[[117 129 113 142]
 [105 127 122 121]]
=>
[[129 113]
 [127 122]]

[[138 157 118 103]
 [126 106 134 128]]
=>
[[157 118]
 [106 134]]

[[107 132 148]
 [151 129 106]]
=>
[[132 148]
 [129 106]]

[[124 123 126 111]
 [133 135 131 149]
 [122 121 125 105]
 [135 119 123 115]
 [124 123 126 112]]
=>
[[123 126]
 [135 131]]

[[143 146 134]
 [131 101 115]
 [ 99 129 116]]
=>
[[146 134]
 [101 115]]

[[121 119 115 110 112]
 [123 124 121 123 122]
 [123 123 121 121 120]
 [137 141 106 127 117]]
=>
[[119 115]
 [124 121]]
---
[[121 104 114 130 113]
 [111 105 114 147 103]
 [124 104 114 147 113]
 [117 103 114 150 114]
 [121 104 114 147 116]]
=>
[[111 105 114]
 [124 104 114]]

[[154 124 122 123]
 [151 123 122 124]
 [148 124 124 126]
 [148 124 123 125]
 [156 124 122 123]]
=>
[[151 123 122]
 [148 124 124]]

[[119 120 132]
 [152 108 133]
 [141 110 131]
 [136 113 128]]
=>
[[152 108 133]
 [141 110 131]]

[[115 105 140]
 [147 111 134]
 [110 111 154]]
=>
[[147 111 134]
 [110 111 154]]

[[126 133 151]
 [140 149 113]
 [135 133 125]
 [122 127 131]]
=>
[[140 149 113]
 [135 133 125]]

[[126 149 131]
 [132 122 105]
 [130 124 124]
 [128 145 123]
 [125 146 116]]
=>
[[132 122 105]
 [130 124 124]]

[[108 121 150]
 [127 136 125]
 [105 124 152]
 [135 129 122]]
=>
[[127 136 125]
 [105 124 152]]

[[129 127 122]
 [130 105 133]
 [125 153 123]
 [128 127 128]]
=>
[[130 105 133]
 [125 153 123]]

[[132 121 137 110 132]
 [145 139 142 113 111]
 [156 102 100  98 121]]
=>
[[145 139 142]
 [156 102 100]]
---
[[122 121 120 129 141]
 [133 108 114 130 130]
 [139 126 139 127 118]
 [124 125 136 127 134]
 [123 107 127 124 119]]
=>
[[133 108 114]
 [139 126 139]]

[[105 102 116 135]
 [107 130 125 142]
 [121 138 122 128]
 [109 120 102 120]]
=>
[[107 130 125]
 [121 138 122]]

[[124 128 123 124 142]
 [122 111 139 116 150]
 [134 135 125 122 144]
 [128 126 130 121 140]]
=>
[[122 111 139]
 [134 135 125]]

[[121 145 123 130 133]
 [127 128 126 119 134]
 [128 105 138 130 107]
 [135 119 131 127 127]]
=>
[[127 128 126]
 [128 105 138]]

[[120 134 133 117 118]
 [130 129 117 140 106]
 [119 120 120 142 143]
 [147 130 123 123 128]]
=>
[[130 129 117]
 [119 120 120]]

[[126 137 117]
 [119 138 116]
 [154 135 112]]
=>
[[119 138 116]
 [154 135 112]]
---
[[134 126 126 132 134 143 127 132 137 122 129 109]
 [131 120 130 118 137 144 124 122 132 144 145 125]
 [120 129 124 125 119 109 132 127 124 122 117 152]
 [128 132 127 134 126 127 133 134 130 124 122 124]
 [124 132 131 130 121 125 133 124 121 132 137 114]]
=>
[[124 128 120 131 134]
 [132 132 129 120 126]
 [131 127 124 130 126]
 [130 134 125 118 132]
 [121 126 119 137 134]
 [125 127 109 144 143]
 [133 133 132 124 127]
 [124 134 127 122 132]
 [121 130 124 132 137]
 [132 124 122 144 122]
 [137 122 117 145 129]
 [114 124 152 125 109]]

[[125 122 128 134 131 107 126 125 133]
 [130 133 129 123 126 125 130 129 125]
 [123 129 134 125 131 102 128 123 132]
 [131 133 128 123 125 129 130 130 124]]
=>
[[131 123 130 125]
 [133 129 133 122]
 [128 134 129 128]
 [123 125 123 134]
 [125 131 126 131]
 [129 102 125 107]
 [130 128 130 126]
 [130 123 129 125]
 [124 132 125 133]]

[[139 127 124 122 127 127 126 113 132 126 129 125 129 107 125 135]
 [141 127 149 123 128 121 135 129 123 122 126 135 125 124 131 130]
 [135 125 118 126 128 114 120 146 125 121 132 123 134 151 117 130]]
=>
[[135 141 139]
 [125 127 127]
 [118 149 124]
 [126 123 122]
 [128 128 127]
 [114 121 127]
 [120 135 126]
 [146 129 113]
 [125 123 132]
 [121 122 126]
 [132 126 129]
 [123 135 125]
 [134 125 129]
 [151 124 107]
 [117 131 125]
 [130 130 135]]

[[151 117]
 [127 121]
 [130 118]
 [120 129]
 [144 141]
 [111 131]
 [135 150]
 [111 135]
 [124 150]
 [110 141]]
=>
[[110 124 111 135 111 144 120 130 127 151]
 [141 150 135 150 131 141 129 118 121 117]]

[[144 147 131 104 153 121 153 125 147 129]
 [137 132 109 115 155 123 133 131 128 119]
 [121 134 154 152 119 126 137 127 133 147]
 [130 127 109 124 157 123 129 130 123 122]
 [143 129 127 132 110 152 118 147 131 125]
 [144 130 128 131 109 151 119 146 132 125]
 [118 132 154 152 121 123 137 125 131 147]
 [110 127 151 157 128 121 134 122 127 148]]
=>
[[110 118 144 143 130 121 137 144]
 [127 132 130 129 127 134 132 147]
 [151 154 128 127 109 154 109 131]
 [157 152 131 132 124 152 115 104]
 [128 121 109 110 157 119 155 153]
 [121 123 151 152 123 126 123 121]
 [134 137 119 118 129 137 133 153]
 [122 125 146 147 130 127 131 125]
 [127 131 132 131 123 133 128 147]
 [148 147 125 125 122 147 119 129]]

[[133 121 133 135 134 123 125 135]
 [123 124 122 126 125 123 129 118]
 [139 105 140 134 144 122 147 122]]
=>
[[139 123 133]
 [105 124 121]
 [140 122 133]
 [134 126 135]
 [144 125 134]
 [122 123 123]
 [147 129 125]
 [122 118 135]]
---
[[147 148 147]
 [147 149 147]
 [140 139 140]
 [152 150 152]
 [138 137 138]]
=>
[[149 147]
 [139 140]]

[[131 156 120 120 123]
 [110 116 132 142 142]
 [144 147 132 122 119]
 [124 157 125 119 118]
 [118 156 128 120 116]]
=>
[[116 132]
 [147 132]]

[[ 99 104 147]
 [145 133 149]
 [124 151 157]]
=>
[[133 149]
 [151 157]]

[[119 146 110]
 [120 151 106]
 [114 111 151]]
=>
[[151 106]
 [111 151]]

[[148 140 137 140]
 [146 139 140 138]
 [147 137 140 139]
 [147 137 140 140]
 [149 132 142 139]]
=>
[[139 140]
 [137 140]]

[[136 108 127 112 112]
 [131 135 128 134 128]
 [124 117 103 150 109]
 [105 130 151 127 137]]
=>
[[135 128]
 [117 103]]
